Moves between objects:
state | ξ λ ω σ ζ γ
cj | mb lp qg ms - -
mt | zb - - tq sr bs
gq | mq dt qj jb pf tz
pf | gf gq cp qt jt pb
mg | dg - nf rj lb gf
gr | jj pr rr jg mb -
ph | cm rr - mb - -
dt | rc - dq td gq ml
pj | qp ls sc - fc rz
fq | td - dg ng mc sc
hg | nf - tq rc qh cp
jn | fr cp jj jt ct -
qh | dr hg ns mq nt jn
jt | gp pf jn hl qr -
rn | jg lf lp th ms -
sc | jq cc gt pj pq rd
pb | qr tz fs hz - -
qq | pq nm gp rg rd -
gl | ls mp tt - lz zd
sb | rr ld - lp qg -
mb | nc gr ph fs - -
lb | gb mg dr cc gt gp
pq | qm sc th fc qs -
sj | dp bz mm sg pr lp
lf | zg dr tp gt rn qc
qc | ms fr lh ht - -
tp | pr bd ld lf lp lh
bz | bn - fh sl sj tp
fr | rn nt bm gp qc -
rt | sq ng mc - qp fc
gp | th gf fr qq ht -
ld | lq mz - tp sb gj
dr | sg nf bd lb lf fr
rg | fc lz qq - rz -
bb | pb th ms qs - -
qm | hl jq tz hn hz -
zc | mp - td - sq qp
tt | cc qf mq gl nm hl
bs | jf hd - mj qn ph
jq | qt mc ml qp qm qs
jf | ld sr - md gm cm
fc | hn pj pq - cr -
bp | ng - rj - ls lz
nf | sl - lj mg dr nt
fs | ct jg mb pb - -
qg | ph sb - cj - -
gf | gt mq nt nm gp qr
jj | bm mj qn jn nc -
rj | fq - mg bp cc nm
bq | lz sq qt - zd hf
gb | gq dg sg mc ml th
jb | tt td gq sq qt qm
lz | pj gl nm - rg tj
mj | md dp bs cp jj mb
ns | bd tq sr qh md jj
bn | tq - tg dq dp pr
hf | tj hn hz - - -
jg | jn zg gr tz fs -
td | qf - dt zc jb jq
zg | cp sg pr ml jg ms
sr | mz mt - ns jf qn
dg | dt - sl fq gb gt
cm | gj qn - nc - -
qj | qh dq dp gq cp jg
mc | jb fq gb rt jq pq
cc | mc rj lb ls sc qq
nm | sc tt gf lz qq tb
qt | nm jb pf bq hl hz
qr | ht jt ct tb - -
sl | dq - bz dg sg lf
cp | nt qj mj pf jn fs
cr | hf fc qs - - -
gt | ml lb lf sc th ht
gm | sb jf - bm gj -
sq | gl zc jb - bq hn
qp | bq rt jq - hn cr
ml | pf gb zg jq tz bb
rr | qn lq - gr ph -
ng | zc - fq - rt pj
tq | lj - mt hg ns mj
rz | cr rg rd - - -
lj | bz - zb nf bd md
zb | fh - - lj mz jf
rc | mg - hg qf mq pf
ht | bb gp qc rd - -
qn | gm bs - jj cm -
bm | lp md gm fr lh -
ct | qc jn nc qr - -
lq | bs mm - pr rr qg
zd | rg bq hl - tj -
mp | bp - qf - gl bq
qf | rj - rc mp tt qt
hl | qq qt jt zd tb -
pr | mj sj lq zg gr cj
qs | hz pq bb cr - -
nt | lf qh md gf fr ct
hd | sr tg - dp bs rr
tg | mt - - bn hd lq
mq | lb rc qh tt gf jt
ms | fs rn cj bb - -
hn | zd qp qm - hf -
sg | qj sl sj gb zg rn
lh | cj bm gj qc - -
mz | mm zb - bd ld gm
dp | ns bn hd qj mj gr
tz | jt ml jg qm pb -
dq | hg - bn dt qj zg
fh | tg - - bz mm ld
rd | qs qq ht rz - -
nc | lh jj cm ct - -
tj | rz zd tb - - -
bd | sj lj mz dr tp bm
tb | rd hl qr tj - -
hz | tb qm pb hf - -
mm | hd fh - sj lq sb
lp | gr tp sb rn cj -
th | tz gt rn pq bb -
md | tp ns jf nt bm nc
ls | rt bp cc - pj rg
gj | qg gm - lh - -

The rows follow the links: the fewer symbols apart two objects are, the more alike their rows tend to be.

Row, then object:
-81 -23 +29 +60 -8 -1 -7 +30 -46 +53 +39 +5 0 -4 +34 -14 +9 -3 +125 +38 -52 -36 -3 -11 -16 -108 -6 +29 +14 +3 +5 -4 -17 -48 +43 -16 -27 +2 +39 -27 +124 +7 +30 -42 -50 -3 +31 -6 -9 -32 -38
object: mq
-92 +5 +20 +36 -2 +11 -63 +56 +1 +32 +25 +0 +8 -27 +61 0 +4 -16 +96 +37 +23 +30 0 -13 +1 -61 -70 +23 -8 -7 +3 +25 -28 -33 +31 -36 -18 -44 -24 -19 +128 +14 +56 +3 -53 +6 +58 +10 -12 +24 -38
object: mp
+78 +93 -26 +7 +7 +3 +105 +23 +12 -41 +6 -71 +5 +12 +24 -2 -98 -7 +29 -76 -21 -37 +2 -10 +31 -18 -7 -46 +13 0 -38 +3 -23 +78 +4 -19 +41 +14 -13 -17 +46 -87 +31 +5 +76 -22 -13 +4 +4 -32 +61
object: qr
-69 -70 -12 -3 +2 -19 -53 +69 +23 -10 -3 +63 -10 +3 +80 +0 +84 +17 +39 +20 +53 +41 +11 +8 -31 +6 -97 +0 -18 +4 +29 -11 -43 -2 -12 -51 -1 +25 +11 +60 +107 +75 +72 -8 -2 +27 +31 -4 -16 +36 -11
object: pj
+134 +72 -30 +10 +8 0 +24 -64 +52 -32 -1 -41 0 +17 -61 +2 -62 0 -26 -37 +52 +28 -2 +2 +30 0 +55 -31 -9 +4 -25 -7 +34 +47 +2 +43 +34 +5 -50 -12 -87 -60 -67 -6 +58 -26 +18 +4 +25 +23 +48
object: cm
+77 -3 -32 +66 -10 -19 +83 -27 -16 -40 +56 +15 +9 +34 -30 -12 +11 +16 +101 -57 -29 -38 -4 +14 -8 -111 +60 -16 +19 -3 +1 -29 +9 +39 +65 +19 +18 +35 +39 +36 +58 +13 -31 -67 +44 +6 +35 +2 -1 -21 +36
object: fr
-21 +16 -19 -64 -4 -21 -22 +78 +52 -31 -48 -8 +11 +32 +96 +11 -8 +7 -52 -20 +65 +53 +2 +13 +0 +94 -108 -18 -18 +6 -1 -14 -49 +36 -48 -56 +16 +29 -43 +14 +28 -9 +86 +25 +35 -4 -23 -1 -23 +38 +29
object: hn
+122 +80 -24 +14 +7 +2 +62 -51 +30 -36 +9 -58 -6 +14 -72 -7 -77 +0 -24 -64 +5 -1 -3 +4 +33 -2 +65 -28 +7 +0 -27 0 +37 +60 +1 +38 +30 +3 -32 -10 -70 -63 -68 0 +66 -32 -4 +0 +18 -10 +44
object: nc
-68 -5 +8 +43 +5 -9 -45 +55 +21 +12 +28 +2 +3 +31 +72 -16 +6 +14 +116 +21 +27 +32 +3 +1 +4 -72 -92 +14 -16 +7 +3 -19 -46 -6 +42 -43 -14 +24 -24 +4 +147 -9 +57 -42 -12 +3 +65 -2 -23 +38 +3
object: lz
+0 +73 +49 +5 +1 +24 -68 -66 +15 +61 +8 -56 -10 -28 -80 +5 -67 -18 -32 +38 +21 +32 +6 -14 +34 -3 +49 +23 -2 -3 -29 +23 +51 -45 +2 +43 -13 -39 -56 -81 -81 -71 -67 +26 -35 -35 +26 +13 +23 +21 -42
object: tg
+25 -8 -28 +48 +2 -6 +51 +54 +26 -59 +30 +10 +6 -8 +54 -8 +6 +3 +115 -56 +0 -7 +0 +4 -9 -80 -62 -32 +2 +2 +6 -9 -29 +51 +36 -43 +31 -5 -2 +43 +136 +6 +56 -32 +70 -6 +29 -3 -17 -4 +48
object: rd
+101 -78 -62 -9 +11 +6 +81 -20 +5 -82 -5 +52 -3 -10 -29 +14 +74 -1 -29 -71 -20 -33 +8 -7 -29 +6 +40 -30 +17 +2 +24 +1 +13 +54 -5 +13 +37 -3 +59 +92 -26 +71 -23 +12 +57 +18 -22 -11 +17 -19 +42
object: ms
-105 -105 +16 -10 +0 +28 -24 +42 -61 +34 -3 +64 -5 -53 +31 -2 +87 -24 +11 +42 -51 -36 +0 -21 -31 +10 +2 +35 +14 -6 +34 +39 -17 -54 -2 -8 -24 -50 +70 +31 +28 +82 +25 +32 -69 +39 -32 +3 +2 -31 -46
object: mg
-101 -12 +33 +62 -1 +30 -9 +28 -47 +45 +37 +9 0 -55 +25 -2 +3 -28 +114 +43 -60 -35 -6 -19 -1 -77 -5 +34 +7 -11 -1 +42 -15 -51 +41 -13 -33 -50 +28 -29 +107 +8 +24 +5 -58 +9 +26 0 -11 -26 -39
object: rc
-5 -10 +32 +67 -7 +1 -35 -81 -35 +53 +58 +9 +9 +1 -84 -8 +14 +0 +59 +43 -17 -6 +1 +3 +1 -107 +86 +34 +10 -7 +8 +2 +51 -47 +58 +56 -33 -10 +13 -33 -10 +3 -74 -43 -59 +12 +58 -10 +7 -10 -44
object: ns
+42 +83 -17 0 +8 -3 +61 +57 +25 -51 +4 -66 -5 +6 +66 -3 -78 -2 +41 -64 +14 +1 +5 -8 +25 -15 -64 -35 +9 +7 -23 +8 -38 +73 +4 -41 +37 -7 -36 -6 +90 -78 +70 -5 +74 -38 +3 +2 -10 -3 +56
object: tb
-96 -6 +31 +43 -1 +9 -37 +63 -23 +31 +38 +12 +3 -8 +60 -13 +19 -6 +113 +34 -19 -6 0 +7 -4 -76 -54 +26 +1 -2 +6 0 -30 -30 +43 -38 -21 0 +7 -20 +152 +8 +62 -30 -33 +12 +47 +1 -15 -1 -23
object: tt
+97 -71 -33 +0 +4 -13 -8 -75 +27 -57 -5 +49 -1 +11 -66 +9 +83 +10 -41 -21 +44 +31 +8 +13 -29 +2 +49 -14 -5 +5 +27 -23 +43 +28 -5 +48 +24 +24 +18 +82 -98 +73 -72 -18 +29 +27 +13 -4 +20 +23 +33
object: sb
-101 +71 +39 +3 +3 +21 -71 +54 -2 +53 -13 -42 -7 -18 +69 -2 -64 -20 +32 +45 +26 +33 -8 -15 +17 -4 -74 +23 -7 -1 -25 +21 -33 -43 +1 -31 -21 -33 -55 -84 +70 -58 +54 +26 -43 -27 +22 -2 -6 +23 -35
object: zc
+56 -101 -21 -1 -4 -16 +6 -72 -19 -20 -2 +70 -7 +10 -81 +1 +100 +14 -47 +6 -13 -5 +1 +16 -39 +3 +82 +8 +8 +2 +36 -25 +39 -14 +5 +48 +4 +39 +55 +64 -98 +86 -72 -14 -9 +32 -18 -5 +18 -11 -3
object: tp
+141 -9 -34 +56 -2 +12 +63 -56 +23 -63 +26 +6 +5 +4 -67 -2 +11 -1 +46 -68 0 -13 0 +2 -10 -83 +69 -37 +4 -14 +3 +3 +37 +62 +50 +45 +29 +5 +3 +50 -8 -2 -62 -38 +68 +3 +28 +8 +2 -3 +50
object: lh
-97 -106 0 -9 +8 +1 -5 +35 -59 +15 -8 +71 -4 -21 +29 +8 +98 -5 +6 +37 -59 -42 -1 +3 -48 +13 -5 +28 +17 +3 +41 +3 -13 -42 -6 -18 -25 +2 +88 +40 +31 +96 +32 +5 -57 +39 -32 -1 +1 -35 -41
object: lb
-96 +73 +31 +5 -1 -1 -61 +57 +11 +53 -1 -52 -5 +0 +59 +3 -65 -10 +54 +42 +26 +27 +4 +4 +19 +1 -89 +12 -11 +4 -22 -7 -41 -23 +3 -40 -19 -8 -52 -76 +94 -57 +71 +5 -29 -24 +29 -6 -9 +28 -31
object: sq
-132 +6 +26 -54 -8 +9 -42 +70 -31 +48 -43 -4 +14 -9 +72 +2 -7 -4 -56 +40 -12 -8 -3 +8 +2 +102 -66 +26 -2 +8 -9 -5 -45 -48 -54 -51 -29 -7 0 -36 +7 -8 +76 +38 -53 -4 -53 +4 -17 -9 -39
object: mc
-5 -74 +9 -3 +4 +25 -74 -71 +2 +29 -5 +54 -8 -47 -74 +3 +74 -19 -54 +50 +35 +40 +9 -25 -27 +7 +46 +31 -11 -2 +33 +15 +39 -42 -5 +47 -19 -45 +13 +22 -104 +69 -74 +31 -39 +29 +8 +0 +17 +19 -47
object: zb

Each walk starts at a row. The symbols on each line, taken left to right, move it on to the next object.
Each answer is a row, close to the row of the object it stands for.
new walk
+23 +7 -48 -60 +1 -1 +12 +75 +64 -66 -44 -11 +7 +3 +85 -1 -7 -2 -41 -46 +64 +46 -3 +7 +0 +85 -103 -33 -12 -6 -1 +7 -49 +68 -43 -47 +30 +1 -32 +37 +21 -14 +76 +45 +70 -6 -12 -5 -21 +33 +58
λ ξ ω ω ω: +75 +107 +5 +10 +5 -21 +85 -28 -13 -15 +10 -77 -12 +44 -36 +7 -107 +22 -7 -54 -41 -41 +1 +17 +45 -10 +64 -24 +18 +16 -44 -29 +11 +43 -1 +16 +30 +31 -13 -41 -30 -88 -15 -26 +47 -36 -24 -2 +24 -33 +27
λ ζ ξ λ ξ ζ ξ λ: +13 +7 +16 -63 -17 -15 +45 -24 -36 +13 -55 -8 +11 +35 -30 +13 -12 +24 -126 -9 -52 -37 -6 +13 +16 +111 +61 -9 +17 +5 -11 -23 +24 -2 -51 +20 -15 +38 +33 -16 -136 -7 -32 +18 -12 -7 -91 -8 +2 -36 +0
new walk
+31 -11 -19 +64 -4 -6 +72 +29 -15 -40 +49 +2 +12 +26 +28 -10 +11 +13 +122 -45 -32 -41 -5 +14 +0 -107 -7 -15 +10 -7 -5 -23 -22 +41 +52 -26 +13 +41 +35 +34 +133 +9 +38 -57 +48 +4 +24 +1 -20 -30 +30
λ ξ ω ω ω: +68 -82 -18 -1 +5 -17 -44 -82 +23 -9 -9 +62 -4 +12 -89 +2 +81 +12 -58 +24 +27 +38 +4 +9 -24 +7 +48 0 -16 +10 +26 -18 +36 -9 -9 +58 +1 +29 +13 +59 -108 +69 -81 -12 -10 +26 +30 +1 +21 +32 +0
ξ ζ σ ω λ σ: +41 +5 +19 -59 -4 -13 -2 -53 -12 +20 -41 -10 +3 +29 -63 +2 -6 +8 -123 +2 -10 -3 -6 +6 +5 +94 +74 -4 -2 +5 -14 -23 +31 -2 -42 +37 -6 +24 +5 -7 -160 -6 -66 +20 -10 +13 -44 -3 +12 -5 -2
new walk
-18 -89 -38 -14 +7 -19 +34 +72 +20 -58 -6 +61 -8 +14 +72 +6 +92 +14 +37 -36 +9 -4 -1 +10 -35 +14 -73 -23 -4 +6 +43 -19 -39 +31 -4 -48 +21 +37 +50 +96 +80 +84 +70 -10 +34 +26 -8 -4 -8 -2 +25
ω λ ω γ λ ω: +112 -16 -26 +69 -4 -19 +51 -71 +14 -50 +44 +0 -1 +23 -79 -16 +7 +22 +59 -44 -2 -13 -7 +6 +5 -99 +85 -21 -1 +8 -3 -27 +42 +38 +46 +45 +3 +32 +12 +35 -3 -1 -79 -61 +44 +1 +38 -1 +8 -5 +30
ω σ ξ ξ σ σ: +25 +6 -27 -77 -6 -27 +89 +33 -16 -44 -51 -6 +14 +32 +30 +4 -5 +15 -109 -54 -43 -45 -4 +21 -6 +116 -5 -27 +9 +9 -1 -24 -23 +38 -57 -17 +18 +41 +33 +22 -62 -19 +39 +24 +51 -9 -97 -3 -19 -35 +34
new walk
+127 +8 -34 -45 -7 -2 +53 -43 +19 -54 -25 -14 +8 0 -56 -1 -11 -5 -103 -49 +11 -6 -5 0 0 +79 +56 -30 +6 +2 -2 +1 +33 +51 -36 +31 +32 -4 +18 +41 -128 -6 -54 +33 +61 -2 -35 +5 +4 -7 +43
λ λ σ λ ω σ ω σ: -46 +1 +37 -60 -8 +6 -3 -22 -57 +51 -43 -8 +6 -5 -33 +8 -19 +5 -111 +26 -57 -38 -2 -4 +5 +100 +60 +28 +18 +7 +0 -2 +9 -40 -53 +20 -41 -7 +22 -43 -127 -18 -24 +41 -54 -6 -78 +3 +1 -37 -34
ζ γ λ σ ξ σ ξ ω: +34 +112 -1 +9 +3 -24 +77 +40 -15 -8 +1 -76 -13 +35 +26 +8 -105 +22 +35 -49 -30 -32 +6 +21 +41 -13 -3 -26 +14 +17 -46 -22 -21 +41 +2 -32 +28 +44 -17 -54 +57 -91 +40 -31 +58 -48 -30 -6 +6 -32 +43
new walk
+63 -14 -49 +52 +3 +1 +88 +42 +6 -62 +34 +8 +6 -4 +28 -2 +4 +3 +99 -68 -17 -33 -8 -2 -4 -83 -9 -39 +3 0 +9 +2 -14 +65 +40 -20 +38 +7 +30 +48 +97 -3 +27 -38 +65 -3 +31 +1 -11 -31 +56
ξ λ σ ξ ξ σ: -14 +81 +2 -4 +7 -19 -18 +62 +44 -3 +2 -54 +1 +30 +71 +1 -76 +13 +47 -22 +51 +46 +3 +3 +27 -11 -97 -13 -12 0 -22 -18 -47 +33 +0 -44 +22 +28 -63 -50 +90 -63 +66 -23 +33 -29 +35 +9 -11 +39 +33
ω ω ξ ω σ ζ ξ: +64 -89 -50 -9 +11 -12 +86 +29 +12 -92 +2 +53 -3 -12 +27 +7 +80 -3 +1 -57 -21 -32 -2 -7 -30 -1 -4 -40 +5 +5 +28 -4 -13 +55 -13 -10 +44 -7 +59 +100 +22 +71 +22 +13 +70 +37 -24 +0 -5 -30 +47
new walk
-124 +10 +36 -50 +0 +28 -42 +61 -27 +50 -41 -11 +7 -42 +71 -12 -7 -11 -49 +53 -14 -1 +0 -17 -6 +84 -57 +32 +12 -4 +4 +29 -38 -51 -41 -45 -30 -46 +0 -37 +12 +1 +50 +69 -57 +0 -42 -4 -25 -10 -40
ζ ω σ ζ ξ: -69 +95 +29 +6 -2 -19 -9 +65 -10 +29 +3 -65 -2 +28 +81 -2 -103 +12 +52 +1 -11 +5 +1 +18 +32 -11 -67 +13 -12 +10 -38 -9 -46 -21 +4 -54 +0 +32 -29 -70 +97 -72 +74 -17 -3 -32 +11 -13 -12 -1 -12
σ ξ λ ω σ λ γ: -58 +70 +20 +3 +2 -14 -41 +68 +27 +34 +7 -62 -10 +32 +74 +0 -72 +7 +55 +21 +36 +33 +7 +11 +34 -14 -93 +4 -7 +4 -31 -18 -34 -2 +1 -48 -5 +24 -72 -57 +106 -64 +65 -19 -12 -33 +29 -10 -11 +26 -3
new walk
-60 +94 +60 +11 +6 +22 -13 -23 -58 +81 +8 -54 +3 -44 -27 -3 -95 -30 +1 +30 -51 -37 +2 -19 +29 -7 +51 +36 +18 -5 -33 +29 +13 -56 +3 +15 -33 -57 -22 -101 -28 -76 -23 +30 -57 -34 -22 -1 +16 -22 -38
ω ζ σ σ ξ σ σ: -94 +5 +20 +41 +2 +0 -59 +58 +15 +39 +36 +1 +3 +3 +64 -14 +10 -14 +105 +36 +35 +25 -5 -4 -5 -62 -82 +15 -9 -9 -2 +13 -30 -35 +37 -35 -29 +4 -24 -16 +133 +7 +62 -22 -29 +3 +55 -1 -15 +24 -24
ζ ξ ζ ω ξ λ: -84 +4 +2 -71 -2 -9 -5 +87 -3 +16 -54 -15 +9 +33 +99 +10 -15 +18 -69 +2 -12 -1 -5 +16 +2 +120 -86 +0 +8 +7 -9 -24 -55 -18 -62 -52 -13 +42 -4 -15 +21 -9 +89 +30 -14 -7 -65 -1 -16 +8 -13
new walk
+93 +12 -24 -52 -13 -13 +35 -59 +5 -36 -39 -4 +11 +27 -63 -6 -6 +19 -117 -33 0 +2 -9 +24 -3 +84 +72 -19 +4 -7 -7 -16 +36 +23 -36 +38 +2 +26 +2 +16 -151 -5 -56 +10 +25 -5 -47 0 +8 -9 +28
ξ ω ξ λ σ ξ λ: -7 -92 +4 0 +11 +4 -31 -65 -29 +14 -15 +63 -1 -12 -74 +9 +100 -2 -51 +37 -23 -4 0 +9 -30 +5 +77 +22 +8 +8 +38 +4 +46 -50 +4 +43 -18 +6 +49 +30 -92 +86 -73 +10 -44 +36 -6 +4 +18 -10 -33
ζ ω ζ λ ξ ξ σ ζ: +96 +91 -16 +12 +5 -13 +42 -51 +14 -7 +1 -60 -2 +42 -76 -2 -91 +16 -38 -32 +1 -9 -1 +11 +27 +0 +73 -21 -1 +8 -40 -15 +32 +37 +5 +43 +21 +25 -38 -42 -84 -79 -69 -16 +38 -42 -3 +3 +23 -7 +28
new walk
-20 -88 +16 +2 -4 +28 -38 -66 -32 +33 -5 +56 -11 -54 -70 -4 +84 -30 -36 +44 -35 -4 +3 -18 -27 +14 +74 +27 +8 -5 +43 +37 +32 -43 +4 +47 -30 -56 +45 +26 -91 +75 -61 +38 -50 +40 -8 -1 +22 +3 -47
ω γ ζ σ ξ λ σ: +20 -108 -14 -2 +0 -15 +36 -21 -40 -16 -8 +80 -16 +13 -37 -2 +102 +18 -33 -6 -55 -40 +6 +21 -33 +9 +65 +11 +9 +9 +38 -26 +14 -10 -4 +21 +4 +42 +80 +74 -47 +96 -28 -15 -18 +47 -40 -1 +12 -38 -4
γ σ ξ σ ω ω λ ω: +97 -81 -38 -4 +14 -6 +30 -64 +14 -55 -1 +57 -16 +14 -64 +4 +86 +14 -41 -35 -9 -7 +3 +14 -26 +5 +70 -19 -1 -5 +30 -11 +28 +29 -6 +42 +32 +28 +42 +91 -88 +80 -61 -21 +31 +32 -13 -13 +11 -14 +23
